Here is a tiny trained network, its code and every weight. The questions are about switching its units off for an input and a class, where a switched-off unit gives its printed mean instead of its output.

import numpy as np


def w(rows, s, z=0):
    codes = np.array(rows[::2]) - 128.0
    scale = np.full(codes.shape[1], s)
    scale[-1] = z or s
    return codes * scale


def norm(h):
    return h / np.sqrt((h * h).mean(-1, keepdims=True) + 1e-5)


def f(y):
    return np.maximum(y, 0)


def log_softmax(a):
    a = a - a.max(-1, keepdims=True)
    return a - np.log(np.exp(a).sum(-1, keepdims=True))


def net(x, mask):
    res = np.array(x, float).reshape(1, 2) / 4 @ E
    u = 0
    for l in range(4):
        y = f(norm(res) @ A[l][:, :-1].T + A[l][:, -1])
        res = res + np.where(mask[u : u + 8], y, B[l][:, -1]) @ B[l][:, :-1]
        u += 8
    return log_softmax(norm(res)[-1] @ U[:, :-1].T + U[:, -1])


A, B = {}, {}
E = w([
[105,183,70,210],'x0',
[201,133,2,149],'x1',
],0.0013)
A[0] = w([
[120,116,145,141,108],'L0N0',
[147,151,15,180,252],'L0N1',
[137,159,133,116,89],'L0N2',
[127,124,130,127,91],'L0N3',
[126,124,4,206,175],'L0N4',
[147,133,62,190,61],'L0N5',
[61,173,176,146,33],'L0N6',
[23,162,155,141,64],'L0N7',
],0.0035,0.0015)
B[0] = w([
[128,116,113,137,136],'L0N0',
[166,254,78,123,255],'L0N1',
[126,133,138,148,128],'L0N2',
[127,101,127,121,128],'L0N3',
[179,192,38,139,243],'L0N4',
[163,65,143,112,182],'L0N5',
[81,93,125,137,163],'L0N6',
[38,88,141,185,172],'L0N7',
],0.003,0.0035)
A[1] = w([
[85,161,113,211,158],'L1N0',
[143,113,130,102,100],'L1N1',
[75,185,143,133,132],'L1N2',
[114,137,136,105,153],'L1N3',
[150,132,109,137,9],'L1N4',
[170,93,121,110,135],'L1N5',
[109,83,126,141,58],'L1N6',
[134,111,1,177,232],'L1N7',
],0.0039,0.0012)
B[1] = w([
[171,109,187,17,191],'L1N0',
[161,127,156,170,140],'L1N1',
[118,98,201,162,164],'L1N2',
[151,115,122,152,146],'L1N3',
[105,136,97,119,136],'L1N4',
[154,144,178,168,150],'L1N5',
[121,106,159,120,137],'L1N6',
[87,254,85,56,253],'L1N7',
],0.0026,0.0031)
A[2] = w([
[155,202,131,116,11],'L2N0',
[95,205,93,132,167],'L2N1',
[170,111,158,166,125],'L2N2',
[102,151,126,162,41],'L2N3',
[148,124,139,68,144],'L2N4',
[181,184,3,54,112],'L2N5',
[41,208,141,188,64],'L2N6',
[93,178,168,221,54],'L2N7',
],0.0032,0.0012)
B[2] = w([
[152,53,130,116,164],'L2N0',
[134,101,142,53,197],'L2N1',
[132,140,138,91,137],'L2N2',
[126,157,132,74,129],'L2N3',
[178,151,129,147,152],'L2N4',
[117,85,164,253,253],'L2N5',
[157,132,156,38,157],'L2N6',
[154,168,140,60,143],'L2N7',
],0.0037,0.0035)
A[3] = w([
[156,136,127,82,164],'L3N0',
[71,99,140,150,72],'L3N1',
[160,95,135,89,22],'L3N2',
[35,147,127,107,164],'L3N3',
[55,92,145,157,49],'L3N4',
[151,131,1,131,6],'L3N5',
[147,112,109,107,45],'L3N6',
[90,102,142,90,148],'L3N7',
],0.007,0.0018)
B[3] = w([
[122,68,116,70,178],'L3N0',
[101,70,188,212,166],'L3N1',
[154,88,96,76,148],'L3N2',
[12,115,147,143,194],'L3N3',
[84,40,218,254,177],'L3N4',
[130,234,20,153,252],'L3N5',
[141,118,121,82,130],'L3N6',
[164,185,7,182,196],'L3N7',
],0.0033,0.0037)
U = w([
[188,46,132,16,160],'0',
[3,182,129,22,101],'1',
[107,113,118,132,2],'2',
[9,63,206,210,178],'3',
[108,115,120,132,17],'4',
[169,227,14,154,187],'5',
[196,88,140,232,91],'6',
],0.012,0.0097)

Each question gives the input, the list of numbers given to net, and the class t.
The units are the neurons (one row each of A and B). Each row of codes is followed by its name. A weight is (code - 128) times the scale printed after its matrix; where a second scale follows, it is the last column's (A, B and U).
mask holds one flag per neuron, layer by layer. A switched-off neuron (its flag False) gives its mean, the last column of its row in B, instead of its output. The means were averaged over made-up inputs and are rounded, as every weight is.
A unit's drop is (log p(t) with every unit on - log p(t) with that unit switched off) / (log p(t) with every unit on - log p(t) with every unit switched off).
The circuit of an input: a set's keep is (log p(t) with only the set's units on - log p(t) with every unit switched off) / (log p(t) with every unit on - log p(t) with every unit switched off). Starting from the 12 units with the biggest drops (on a tie, the unit counted first), units are removed one at a time, each time the one whose removal leaves the highest keep (on an exact tie, the one counted first), for as long as the keep stays at least 0.8.
circuit, biggest first: the units of the circuit, biggest drop first
unit that matters most: the unit with the biggest drop
top k neurons: the k neurons with the biggest drops, biggest first
top k neurons in layer l: the k neurons of layer l with the biggest drops, biggest first
drop when u is switched off: that unit's drop, to one decimal
input [-5,0], class 0: top 2 neurons : L2N5, L0N1
input [1,-1], class 3: circuit, biggest first : L0N1, L0N4
input [-3,-5], class 3: circuit, biggest first : L0N1
input [-1,-2], class 3: top 2 neurons in layer 0 : L0N4, L0N1
input [-8,6], class 6: top 2 neurons in layer 1 : L1N5, L1N0
input [7,-2], class 1: top 3 neurons in layer 2 : L2N1, L2N6, L2N4
input [4,-3], class 1: top 2 neurons : L2N5, L2N6
input [-3,2], class 6: top 2 neurons : L0N4, L2N5
input [-8,3], class 0: top 2 neurons : L0N4, L0N1
input [-6,2], class 0: top 2 neurons : L0N4, L0N1
input [0,-2], class 3: top 2 neurons : L0N4, L0N1
input [-6,-2], class 0: top 2 neurons : L2N5, L3N5
input [-7,-4], class 0: top 2 neurons : L2N5, L0N7
input [-6,-3], class 0: top 2 neurons : L2N5, L3N5
input [-8,5], class 6: unit that matters most : L1N0
input [-6,-1], class 0: top 2 neurons : L2N5, L3N5
input [-3,-3], class 3: top 2 neurons : L0N4, L0N1
input [-5,3], class 6: top 2 neurons in layer 0 : L0N4, L0N5
input [-7,4], class 0: top 2 neurons in layer 1 : L1N7, L1N5
input [-4,-5], class 3: top neuron : L0N1
input [1,-2], class 3: drop when L0N1 is switched off : 0.6
input [3,-2], class 1: drop when L2N5 is switched off : 0.4
input [0,-4], class 3: drop when L0N1 is switched off : 0.1
input [-3,-1], class 0: top 2 neurons in layer 0 : L0N7, L0N4
